What can hang from each mark
j_640: j_552 j_709 j_805
j_45: j_192
j_455: j_192 j_709
j_101: j_362
j_709: j_805
j_192: j_101 j_294 j_709
j_468: j_45 j_455 j_709
j_362: j_101 j_552 j_805
j_805: j_468 j_552 j_640
j_294: j_192 j_468
j_552: j_189 j_640
j_189: j_468 j_709 j_805

Each row is shifted at random along 8 fixed directions that mean nothing.
Known rows, with every way that one mark hangs from another
j_45{j_192{j_101 j_709{j_805{j_468 j_552}}}}: -146,116,-231,70,308,-38,109,-212,54,-189,-342,207,17,157,-40,61,-33,112,-166,131,-118,111,-40,-161,-89,97,-19,-193,130,177,-158,-93,117,23,-148,-53,-139,48,-58,197,220,-12,26,-122,259,47,133,-192
j_805{j_468{j_45{j_192{j_101}}} j_552{j_189} j_640{j_709}}: -35,-273,104,-279,167,94,76,-283,1,-102,0,-102,96,139,35,121,112,2,99,-32,-85,282,-403,280,-45,-48,-253,-64,84,52,-13,283,-397,-58,138,-3,-180,-261,-94,-135,-132,-156,-333,49,94,187,3,-313
j_362{j_101 j_552{j_189} j_805{j_468{j_45} j_640}}: 2,-87,165,-78,-98,84,43,-207,197,-44,135,-275,255,-137,-19,21,119,-282,-32,-10,123,-252,195,198,-110,-80,-52,-36,-88,412,-129,166,-142,-135,45,20,-167,-156,40,125,89,-33,-51,112,-14,-57,-49,-109
j_294{j_192{j_101 j_709{j_805}} j_468{j_45 j_455}}: 172,-160,-211,57,508,-87,-114,-47,-178,-233,-231,27,73,762,-175,-276,-12,106,-334,27,-146,-57,-441,-7,-33,344,205,-254,243,365,-20,-14,-58,177,-53,-185,-35,-158,132,265,829,41,-184,79,303,125,342,269
j_362{j_101 j_552{j_640}}: 386,-215,144,-87,-164,171,-53,-35,71,252,56,-289,265,-507,279,-81,226,126,110,-388,-173,434,-10,159,297,-285,-349,171,179,-137,-22,-3,144,-164,21,241,90,-201,197,-61,-283,164,-8,82,-161,185,-94,30
j_455{j_192{j_101 j_294}}: -165,130,34,133,221,172,-191,271,-224,-299,221,357,-256,257,293,-20,-210,-32,-106,162,56,-128,135,-102,51,205,103,21,-195,-229,246,-162,371,-159,-177,-89,38,306,-6,-260,412,-64,117,159,151,102,242,41
j_552{j_189{j_468{j_45} j_709{j_805{j_640}}}}: 110,-122,75,-253,6,161,-180,-75,31,120,136,61,-50,-176,-42,41,22,124,-27,-156,23,193,-94,85,87,-266,-46,-64,-115,-313,-60,107,-109,-30,306,169,179,-340,10,-280,-202,31,-89,191,-41,94,-183,219
j_101{j_362{j_805{j_468}}}: 7,-19,143,-176,204,-34,45,-321,-136,-210,-149,31,204,-24,-114,207,-243,-106,99,-101,193,57,181,-154,-11,-91,7,-212,158,224,-45,-85,15,-38,92,-7,-232,-27,295,249,6,64,59,-215,161,77,88,-59
j_709{j_805{j_468{j_45{j_192}} j_552{j_189} j_640}}: -162,-50,107,-154,144,127,54,-78,167,-97,24,46,39,-30,-58,28,206,21,117,178,-139,-102,34,110,55,-59,-185,-25,-188,1,-26,211,-39,-56,141,-14,-146,-262,-150,-58,-72,94,-161,51,49,-46,-141,-434
j_189{j_468{j_45} j_805{j_552}}: 181,-648,174,-224,437,316,-54,35,-287,-358,56,298,-80,94,41,163,-246,7,109,-194,263,66,-256,102,200,81,-107,-55,170,135,-30,-261,-42,-46,86,-142,-98,-176,177,-180,348,64,-22,-51,4,255,35,292
j_455{j_192{j_709{j_805}}}: 63,131,-156,-2,-60,-71,107,-140,-130,123,-156,28,-136,54,-11,398,-94,159,-40,-148,95,33,-34,-103,-97,-106,0,39,241,-30,-116,-62,-191,94,-51,78,-222,152,-18,143,-445,-92,98,-253,-15,55,150,104
j_805{j_468{j_45 j_455} j_640{j_552 j_709}}: 13,-19,-404,-309,220,212,320,-290,90,-116,-172,189,-135,-389,-117,126,-240,208,77,-76,153,471,-7,-341,-31,-215,46,128,321,101,-174,-100,-63,51,29,27,187,-33,239,235,147,163,104,-201,-28,-2,-21,-129
j_192{j_101{j_362{j_805}} j_294{j_468{j_455}} j_709}: 56,-106,-402,183,-30,-31,-49,-22,43,108,-193,128,-223,-223,142,36,-255,-15,-182,-82,-115,276,50,-358,-120,-136,272,-204,220,-152,-40,10,256,61,18,-81,297,207,529,89,-1,-1,-60,-37,38,-133,86,24
j_552{j_640{j_709 j_805{j_468}}}: -46,205,56,179,80,73,32,269,-108,-84,197,125,-222,-360,-67,104,-162,-11,-53,183,244,-48,196,-245,-87,-222,34,226,-231,-395,29,-105,131,-25,4,-22,273,117,-49,-159,-186,130,223,76,-102,-64,-132,-116
j_101{j_362{j_552{j_189{j_709}} j_805{j_468 j_640}}}: 155,-380,320,118,44,52,39,149,-20,-192,77,-196,179,-68,10,220,26,-360,-89,-55,144,-136,-249,169,78,-136,-64,116,84,238,-99,61,103,-117,43,100,-68,-239,101,39,105,-18,-202,5,37,133,20,-98
j_468{j_45 j_455{j_192{j_101 j_294} j_709{j_805}}}: 248,-192,-210,-33,55,216,61,115,-27,81,125,309,-391,83,253,283,21,167,-91,-261,-100,34,26,29,36,-225,68,-2,52,-177,-31,136,42,70,185,18,-56,-183,320,-96,62,-56,-234,258,44,-33,129,59
j_455{j_192{j_101{j_362}} j_709}: 141,-6,304,41,133,-79,98,221,-94,-83,46,-86,279,471,205,-209,488,-26,-58,-187,-431,-17,-13,458,378,63,-143,-60,-195,6,226,199,353,-69,-11,78,-297,-232,19,61,285,-130,-345,226,424,174,157,-199
j_189{j_468{j_45{j_192{j_101}}} j_805{j_640{j_552}}}: 6,-107,-175,-237,-237,-53,-97,-159,86,133,-11,2,-80,-271,40,10,-199,81,143,-233,31,138,-65,21,-71,-99,28,-160,94,-302,-181,-58,-228,8,107,-32,271,-73,113,-207,-455,136,-84,52,-226,-11,-191,130
j_805{j_552{j_189{j_468{j_45 j_455} j_709}} j_640}: -76,-40,-90,-221,-37,91,200,-3,151,-47,39,85,-217,-230,-223,289,-101,-70,-17,64,-48,-42,-32,6,-77,-141,-78,258,53,260,-49,123,-59,40,-14,-46,-175,121,-68,29,-67,-39,-4,-57,137,-23,-232,-17
j_101{j_362{j_552{j_189} j_805}}: 66,-45,263,30,193,87,35,15,68,-364,60,23,209,-148,-146,87,-33,-414,-239,4,121,-237,186,-98,124,-235,3,40,-1,278,-8,-62,423,-95,46,163,-141,-137,219,174,454,95,-35,92,305,69,-7,-166
j_362{j_101 j_552{j_189{j_468} j_640{j_805}}}: 23,-81,288,-41,-31,260,-330,35,-286,-70,240,-130,98,-42,214,102,-144,-20,85,25,414,9,-127,114,-21,215,-208,47,-18,37,181,-17,-369,-125,62,-20,93,111,-144,-346,-127,-204,228,109,-337,151,163,234
j_455{j_192{j_709{j_805{j_552{j_640}}}}}: -21,161,-295,-7,-93,27,33,-37,-1,80,35,73,-122,-191,26,226,-81,253,22,-117,44,177,-14,-289,-9,-165,56,83,227,-222,-85,-177,-75,73,7,186,142,83,-14,-28,-333,26,224,-172,-167,-41,54,32
j_552{j_189{j_468 j_709} j_640}: 81,11,241,-20,-121,-125,-17,100,-17,39,45,-102,-226,-109,-360,361,20,-195,-330,20,-65,-249,-96,270,-136,-239,-217,255,-172,153,-45,274,-28,60,-2,19,-288,71,-189,-49,-280,-145,-86,186,299,99,-146,126
j_805{j_468{j_45{j_192}} j_552{j_189} j_640{j_709}}: -284,6,-71,-372,273,246,287,-302,182,-291,12,179,94,-210,-34,-142,64,94,90,127,-100,274,109,-31,111,-118,-126,-3,-117,-17,146,122,9,-129,153,81,42,-154,-67,-110,194,39,-99,46,171,68,-165,-517
j_294{j_192 j_468{j_709}}: -16,134,75,-96,283,-206,220,-238,-49,-109,-323,-129,351,457,-252,-454,218,116,-141,-12,-305,-15,-1,198,187,189,31,-90,-36,340,246,39,119,35,-95,-5,-220,19,-35,254,436,93,-108,-34,361,143,51,-29
j_192{j_101{j_362} j_294 j_709}: -59,151,-253,121,103,-80,-12,-42,-63,-86,-272,327,-229,0,134,170,-316,9,-85,150,9,214,72,-361,-159,224,29,-130,157,-20,178,-75,157,22,-175,-274,-109,430,193,135,18,-163,109,-257,283,64,261,-13
j_189{j_468{j_45} j_805{j_552 j_640}}: -110,-36,-97,-20,-33,-58,-139,287,82,-39,244,85,-96,-45,-198,-174,-155,-41,155,63,58,-259,-62,-73,-7,114,244,19,-79,-61,-194,-250,36,43,-125,-115,249,-60,-85,-55,209,202,172,-27,-179,-155,-196,255
j_192{j_101 j_294{j_468}}: 16,107,-98,-138,170,-145,-208,-356,-18,124,-280,-26,6,129,-97,-108,-105,9,-163,-171,-233,219,5,-11,-97,-41,18,-262,144,144,-93,133,89,16,-166,-83,-190,121,283,238,100,-30,-68,-4,311,76,110,63
j_362{j_552{j_189} j_805{j_468}}: -124,-254,189,-87,175,324,109,-258,-158,-275,25,102,-7,-236,82,337,-250,-196,-28,60,509,-46,219,-94,-59,-98,-144,50,80,258,-6,-102,-76,-138,115,76,-135,139,38,-108,-27,-113,143,-152,-94,94,53,-28
j_101{j_362{j_552 j_805{j_468{j_455{j_192{j_294}} j_709}}}}: -195,-30,40,303,-213,78,45,385,-113,-47,163,112,-72,15,355,-49,-108,-58,253,179,265,-176,117,-140,85,260,228,85,-139,-154,204,-148,115,-68,-10,-20,305,260,-28,-206,100,-75,113,-65,-427,-188,131,-71
j_362{j_101 j_552 j_805}: -160,268,359,25,-8,34,-105,-74,-142,-120,78,-70,429,226,174,-322,-46,-45,268,193,339,-302,376,35,37,569,-90,-145,-254,211,261,-166,-179,-174,-53,-171,-142,263,-266,-11,225,-157,294,-81,-153,67,113,62
j_455{j_192{j_101{j_362{j_552}} j_709{j_805{j_468}}}}: -200,230,-273,156,-38,-11,96,104,83,-43,-119,120,0,44,205,-89,101,78,-30,87,-108,62,170,-208,81,105,171,-87,-18,-60,28,-61,252,8,-97,11,143,205,-7,97,106,-22,94,-86,34,-135,127,-132
j_362{j_805{j_552{j_189{j_468{j_709}} j_640}}}: -169,114,165,104,87,-3,-24,173,72,-187,200,62,60,-34,-250,-134,54,-97,4,312,103,-291,133,-86,-4,122,-29,109,-235,184,87,-136,119,30,-25,-16,17,48,-273,-38,331,14,237,-19,5,-116,-41,-40
j_362{j_101 j_552{j_189{j_468} j_640} j_805}: 161,-266,311,-179,-10,276,-71,-274,48,-176,178,-150,213,-381,39,264,-49,-238,-193,-229,199,-76,182,182,14,-307,-224,-61,-46,253,-18,112,-90,-184,289,136,-99,-117,247,-196,-77,-73,-45,304,54,146,-60,32
j_552{j_189{j_709 j_805} j_640}: 15,79,163,-25,-179,-60,-177,6,-55,48,276,-9,-265,-251,-312,294,-226,-48,-195,-2,181,-242,98,-47,-211,-235,-99,111,-140,-216,33,89,-247,30,186,129,22,-9,-204,-291,-471,-119,138,192,-56,66,-244,239
j_294{j_192{j_101 j_709{j_805{j_552}}} j_468{j_45}}: 5,-131,-367,-48,152,185,15,-163,-6,-248,49,212,-90,-3,174,69,-214,-20,-263,-112,-17,200,51,-284,-33,-234,349,-240,90,-390,53,-122,88,-31,312,-24,356,30,449,-303,50,188,-109,223,156,-23,-123,56
j_45{j_192{j_294{j_468{j_455}}}}: -329,267,-70,187,-32,-44,56,195,-219,-5,-191,233,-281,140,172,-178,-218,109,93,394,-24,-226,181,-60,-49,441,-7,156,-186,-137,322,-44,188,-55,-307,-231,-21,583,-272,-65,5,-45,135,-149,-86,-7,125,-176
j_101{j_362{j_805{j_552 j_640{j_709}}}}: 82,-134,233,187,49,40,129,326,-92,-236,88,22,78,-123,101,177,-114,-236,189,187,148,-134,-65,-85,75,77,-67,205,10,-58,160,-155,150,-95,-10,-173,-56,102,27,8,-67,89,25,-243,12,90,4,-204
j_468{j_45 j_455{j_192{j_101{j_362{j_552{j_189}}}}} j_709}: 47,70,-193,-386,-87,198,191,-265,126,38,140,296,-47,-40,181,27,76,270,81,-320,-124,314,329,-109,169,-261,92,-194,-60,-149,231,227,-70,52,451,214,65,-110,297,-200,116,-77,-163,366,34,-86,-81,-10

Rows
-42,276,-35,-194,326,-137,102,-340,46,-261,-248,349,-9,333,-247,74,-110,23,-232,19,-20,-239,142,-58,-121,97,-14,-249,-93,213,8,88,-24,40,-21,-130,-460,-66,32,250,392,-71,-158,105,536,135,143,-227
j_468{j_45{j_192{j_294 j_709{j_805}}}}
30,46,-194,-192,76,-156,128,-171,36,74,-152,243,-182,164,-449,54,-195,182,-10,-143,76,-212,120,-63,-131,38,239,-188,21,393,-213,-45,-229,254,18,-112,-165,-13,66,266,277,-6,112,-17,28,-144,-60,439
j_189{j_468{j_45 j_455 j_709} j_805}
-22,-44,302,-88,7,313,-250,32,-93,-155,252,16,180,-44,200,-42,-4,42,-29,3,200,-21,27,165,148,167,-151,-66,-295,-70,230,56,-174,-204,256,44,172,-27,-156,-467,95,-192,112,352,-121,178,-23,166
j_362{j_101 j_552{j_189{j_468 j_709{j_805}} j_640}}
-90,144,99,-68,-116,-19,-36,-226,99,63,19,-284,336,-182,32,-209,28,-7,247,33,91,41,267,13,-42,86,-33,-122,-71,71,-61,-56,-110,-129,-8,-24,87,-25,13,114,-152,92,154,-97,-204,-89,-63,-130
j_362{j_101 j_805{j_468 j_640{j_552}}}
127,-100,26,-79,-19,63,-73,-5,78,272,-13,-93,-42,-182,-55,-93,218,187,56,-14,-86,234,-135,74,76,-160,-180,122,16,-163,-69,110,-51,18,66,164,77,-332,-181,-5,-228,67,-23,-78,-130,55,-105,71
j_552{j_189{j_709{j_805{j_468{j_45} j_640}}}}
11,-182,-198,-154,-170,-26,214,-72,51,252,-154,21,-252,-382,-215,222,-119,214,136,-199,-59,49,75,7,-27,-132,-110,107,225,219,-153,-1,-207,192,16,-24,-64,132,57,87,-459,-37,112,-221,-210,-120,-194,186
j_189{j_468{j_455{j_709}} j_805{j_552{j_640}}}
107,297,-121,-455,264,-77,-119,-601,183,-4,50,180,345,270,-393,-29,13,311,75,-379,56,234,11,-247,0,-216,246,-505,90,57,-267,-78,-390,156,353,239,-64,-576,191,150,369,72,75,159,120,-51,-54,171
j_468{j_45 j_709{j_805{j_552}}}
148,26,-349,108,-26,59,-69,27,116,314,-58,47,-111,-92,266,-78,218,322,-59,-278,-259,353,-81,-44,123,-200,72,-29,221,-250,-135,-82,184,37,-85,232,201,-225,156,49,-98,18,19,-62,-114,-29,223,64
j_455{j_192{j_101 j_294} j_709{j_805}}
109,-366,28,117,-333,-36,209,96,176,363,-11,-221,-177,-72,157,178,500,-95,71,-78,-347,209,-246,403,4,-354,-191,220,2,-122,-143,313,-11,71,9,134,-153,-204,-97,-112,-472,-23,-391,96,-108,-169,-210,-267
j_805{j_468{j_45{j_192{j_101}} j_709} j_552{j_189}}
-90,-124,51,-3,203,22,-45,-7,-211,-263,-37,-31,336,256,324,-487,-44,95,68,109,-134,217,-22,-19,223,381,41,-293,-83,-317,513,-44,106,-156,203,-163,332,111,146,-297,118,65,-156,12,90,199,89,-81
j_294{j_192{j_101{j_362{j_805{j_640}}} j_709} j_468}
-151,-83,204,-68,119,113,165,-20,-119,-268,-18,149,50,-71,53,163,-180,-143,231,123,148,-87,325,-134,80,44,-40,-49,-65,115,171,-25,129,-67,141,-120,-166,176,176,26,19,18,18,-130,46,-51,-60,-263
j_101{j_362{j_805{j_468{j_455} j_552}}}
36,52,234,336,-200,-196,-59,417,-34,200,24,-205,-68,197,-66,97,155,-93,46,169,56,-297,-288,228,-75,142,-4,216,-213,-161,-193,55,-116,20,-138,-99,-4,-39,-396,-22,-305,-45,-65,-25,-169,-42,-132,23
j_189{j_709{j_805{j_468 j_640{j_552}}}}
119,7,-358,367,-338,-260,128,289,73,40,-119,-210,-244,54,10,174,-68,-484,-353,42,-169,-294,-134,-36,-245,-165,387,274,240,103,-140,-38,295,107,-312,-177,10,374,252,254,-48,241,-114,-33,194,-188,-26,117
j_294{j_192{j_101{j_362{j_552}}} j_468{j_45}}
237,-156,-55,-33,168,-11,121,-223,-40,-76,-181,14,-33,-48,56,176,-71,-7,-300,-198,-170,296,-34,-30,2,-271,-120,-39,257,-110,30,-46,177,-28,37,74,-140,7,310,-16,-186,77,-210,18,376,249,3,78
j_294{j_192{j_101 j_709}}
32,-108,-5,81,7,-16,-78,-109,141,88,40,-141,300,173,115,-390,226,103,196,-69,-47,100,-70,114,35,149,124,-208,-6,138,-110,-127,-73,-49,-66,61,130,-332,13,75,413,47,10,53,-251,-125,101,-50
j_362{j_101 j_805{j_468{j_45{j_192{j_294}} j_709} j_552}}
-82,29,441,-103,-51,149,-35,39,-268,-21,-21,-10,46,46,188,-124,104,45,214,194,207,174,22,172,203,312,-472,220,-191,-272,476,55,-137,-91,88,-11,-89,201,-431,-328,-305,-235,6,-69,-103,240,-49,-148
j_640{j_552{j_189{j_709}}}
